Here is a tiny trained network, its code and every weight. The questions are about switching its units off for an input and a target symbol, where a switched-off unit gives its printed mean instead of its output.

import numpy as np


def w(rows, s, z=0):
    codes = np.array(rows[::2]) - 128.0
    scale = np.full(codes.shape[1], s)
    scale[-1] = z or s
    return codes * scale


def norm(h):
    return h / np.sqrt((h * h).mean(-1, keepdims=True) + 1e-5)


def f(y):
    return y / 2 * (1 + np.tanh(0.7978845608 * (y + 0.044715 * y**3)))


def softmax(a):
    e = np.exp(a - a.max(-1, keepdims=True))
    return e / e.sum(-1, keepdims=True)


def log_softmax(a):
    a = a - a.max(-1, keepdims=True)
    return a - np.log(np.exp(a).sum(-1, keepdims=True))


def net(x, mask):
    ids = ['ΓΞΠαβδεζηθλμστψ'.index(c) for c in x.split()]
    T = len(ids)
    res = E[ids] + P[:T]
    u = 0
    for l in range(3):
        r = norm(res)
        for j in range(2):
            rows = slice(2 * j, 2 * j + 2)
            q, k, v = (r @ M[l][rows].T for M in (Q, K, V))
            z = softmax(np.where(np.tri(T) > 0, q @ k.T / 2**0.5, -1e9)) @ v
            o = O[l][rows]
            res = res + np.where(mask[u + j], z, o[:, -1]) @ o[:, :-1]
        u += 2
        y = f(norm(res) @ A[l][:, :-1].T + A[l][:, -1])
        res = res + np.where(mask[u : u + 4], y, B[l][:, -1]) @ B[l][:, :-1]
        u += 4
    return log_softmax(norm(res)[-1] @ U[:, :-1].T + U[:, -1])


Q, K, V, O, A, B = {}, {}, {}, {}, {}, {}
E = w([
[77,186,132,175,166],'Γ',
[111,105,126,134,113],'Ξ',
[174,140,107,171,131],'Π',
[127,115,144,118,91],'α',
[95,106,1,86,145],'β',
[110,123,115,129,100],'δ',
[110,112,126,149,112],'ε',
[173,80,152,50,83],'ζ',
[171,96,204,143,159],'η',
[114,104,124,128,111],'θ',
[138,95,79,50,175],'λ',
[143,193,21,132,112],'μ',
[137,72,132,114,81],'σ',
[95,135,165,72,58],'τ',
[192,160,117,151,132],'ψ',
],0.0027)
P = w([
[141,2,158,118,18],'0',
[136,24,151,123,34],'1',
[131,45,136,131,54],'2',
[122,87,139,129,86],'3',
[129,126,122,130,113],'4',
[120,154,98,146,149],'5',
[111,176,91,158,180],'6',
[116,151,94,142,138],'7',
],0.00058)
Q[0] = w([
[29,113,192,116,63],'L0H0',
[186,8,189,81,85],'L0H0',
[82,170,61,203,2],'L0H1',
[192,11,71,93,17],'L0H1',
],0.004)
K[0] = w([
[47,96,31,95,37],'L0H0',
[76,83,179,217,25],'L0H0',
[252,157,85,89,250],'L0H1',
[58,138,224,171,224],'L0H1',
],0.0039)
V[0] = w([
[57,138,74,27,124],'L0H0',
[71,105,255,172,171],'L0H0',
[107,61,226,139,23],'L0H1',
[81,117,106,71,35],'L0H1',
],0.0013)
O[0] = w([
[148,56,120,148,126,143],'L0H0',
[195,249,68,112,119,104],'L0H0',
[116,192,158,137,66,252],'L0H1',
[135,128,149,181,48,209],'L0H1',
],0.0016,0.0014)
A[0] = w([
[125,92,189,105,120,253],'L0N0',
[76,102,79,142,139,140],'L0N1',
[107,88,81,53,253,93],'L0N2',
[131,146,80,76,96,214],'L0N3',
],0.0032,0.00053)
B[0] = w([
[131,150,42,232,164,248],'L0N0',
[250,125,215,119,5,203],'L0N1',
[75,96,170,166,135,1],'L0N2',
[111,30,192,232,195,222],'L0N3',
],0.0015,0.00069)
Q[1] = w([
[161,33,25,134,75],'L1H0',
[156,27,22,135,74],'L1H0',
[65,68,11,32,215],'L1H1',
[199,111,254,225,71],'L1H1',
],0.0043)
K[1] = w([
[130,191,26,163,4],'L1H0',
[134,191,20,168,4],'L1H0',
[82,55,134,91,5],'L1H1',
[137,164,82,132,245],'L1H1',
],0.0043)
V[1] = w([
[37,119,127,61,120],'L1H0',
[170,52,254,149,161],'L1H0',
[107,107,13,67,75],'L1H1',
[108,101,178,73,79],'L1H1',
],0.0015)
O[1] = w([
[188,92,131,52,166,56],'L1H0',
[83,23,51,125,104,162],'L1H0',
[122,252,147,172,156,166],'L1H1',
[172,178,165,123,138,253],'L1H1',
],0.0018,0.00037)
A[1] = w([
[78,252,163,148,83,141],'L1N0',
[79,219,204,86,142,2],'L1N1',
[161,193,120,173,87,144],'L1N2',
[100,128,189,50,109,210],'L1N3',
],0.0028,0.00058)
B[1] = w([
[137,20,128,159,57,242],'L1N0',
[190,161,136,106,43,35],'L1N1',
[86,6,120,123,103,254],'L1N2',
[218,67,93,181,169,144],'L1N3',
],0.0017,0.00088)
Q[2] = w([
[5,8,214,249,4],'L2H0',
[251,252,151,5,249],'L2H0',
[243,252,174,59,249],'L2H1',
[60,4,10,242,8],'L2H1',
],0.0045)
K[2] = w([
[108,227,117,194,254],'L2H0',
[149,17,165,63,3],'L2H0',
[147,26,118,51,10],'L2H1',
[120,232,74,204,249],'L2H1',
],0.0044)
V[2] = w([
[189,156,6,130,83],'L2H0',
[215,83,167,160,82],'L2H0',
[159,121,71,63,152],'L2H1',
[193,96,148,195,156],'L2H1',
],0.0024)
O[2] = w([
[179,251,10,115,181,150],'L2H0',
[150,172,171,104,166,250],'L2H0',
[91,135,111,178,78,47],'L2H1',
[207,131,168,244,233,187],'L2H1',
],0.0027,0.0017)
A[2] = w([
[66,123,3,114,101,2],'L2N0',
[186,108,150,48,230,44],'L2N1',
[78,62,89,17,121,144],'L2N2',
[61,237,59,65,137,15],'L2N3',
],0.0042,0.0025)
B[2] = w([
[254,60,195,188,38,25],'L2N0',
[99,55,124,152,45,128],'L2N1',
[86,111,70,107,196,120],'L2N2',
[160,119,235,175,31,1],'L2N3',
],0.0024,0.00066)
U = w([
[5,2,9,40,249,196],'Γ',
[51,250,227,12,246,4],'Ξ',
[238,240,9,255,253,153],'Π',
[252,252,252,8,5,99],'α',
[248,33,3,224,5,112],'β',
[2,230,9,4,2,216],'δ',
[2,255,241,237,18,56],'ε',
[131,123,97,121,161,3],'ζ',
[183,7,254,253,251,255],'η',
[100,230,149,16,239,39],'θ',
[6,7,8,247,16,156],'λ',
[248,230,50,248,2,155],'μ',
[242,44,84,6,107,79],'σ',
[105,135,109,102,131,11],'τ',
[250,243,10,210,251,108],'ψ',
],0.0045,0.0044)

Each question gives the input, a string of symbols that net reads in full, and the target symbol t.
The units are the heads (2 rows each of Q, K, V and O) and the neurons (one row each of A and B). Each row of codes is followed by its name. A weight is (code - 128) times the scale printed after its matrix; where a second scale follows, it is the last column's (O, A, B and U).
mask holds one flag per unit, layer by layer, with each layer's heads first. A switched-off unit (its flag False) gives its mean, the last column of its rows in O or B, instead of its output. The means were averaged over made-up inputs and are rounded, as every weight is.
A unit's drop is (log p(t) with every unit on - log p(t) with that unit switched off) / (log p(t) with every unit on - log p(t) with every unit switched off).
The circuit of an input: a set's keep is (log p(t) with only the set's units on - log p(t) with every unit switched off) / (log p(t) with every unit on - log p(t) with every unit switched off). Starting from the 12 units with the biggest drops (on a tie, the unit counted first), units are removed one at a time, each time the one whose removal leaves the highest keep (on an exact tie, the one counted first), for as long as the keep stays at least 0.8.
circuit, biggest first: the units of the circuit, biggest drop first
top k neurons: the k neurons with the biggest drops, biggest first
top k neurons in layer l: the k neurons of layer l with the biggest drops, biggest first
heads that matter: for each layer, one digit per head in row order, 1 if its drop is at least 0.15 and else 0, layers parted by /
input δ β α θ, target β: heads that matter -> 00 / 00 / 11
input Π η Π α ε, target Π: circuit, biggest first -> L2H0
input α η δ Γ, target λ: circuit, biggest first -> L1H0, L2H0
input ε β δ Ξ, target β: circuit, biggest first -> L2H0, L2N0
input Γ ε δ Ξ δ ε, target Γ: circuit, biggest first -> L2H1, L0N3
input ε σ δ β, target β: top 2 neurons -> L2N0, L2N3
input δ δ λ Γ η δ, target η: circuit, biggest first -> L1N0, L0N1, L0N0, L2H1
input α δ δ η δ δ μ ε, target μ: heads that matter -> 00 / 00 / 10
input α δ η δ δ δ σ, target η: circuit, biggest first -> L2H0, L2H1, L1N0
input Γ δ θ, target Γ: circuit, biggest first -> L2H1, L2N2
input Ξ η δ ε δ α ε, target η: top 2 neurons in layer 1 -> L1N0, L1N2
input δ η δ ζ σ β δ, target β: circuit, biggest first -> L2N0, L2H0
input δ α η δ Π σ, target Π: circuit, biggest first -> L2H0, L2H1
input Γ δ λ ζ, target Γ: top 2 neurons in layer 2 -> L2N2, L2N0
input δ θ α δ δ δ Γ Ξ, target Γ: circuit, biggest first -> L2H1
input α ψ η Π δ, target Π: heads that matter -> 01 / 01 / 11
input λ Γ θ α δ, target Γ: circuit, biggest first -> L2H1, L2N2
input δ δ α Π α, target Π: heads that matter -> 00 / 00 / 10
input δ μ α, target μ: heads that matter -> 00 / 00 / 11
input δ δ ζ ε, target ε: top 2 neurons -> L2N2, L2N0
input δ δ δ α, target α: top neuron in layer 0 -> L0N2
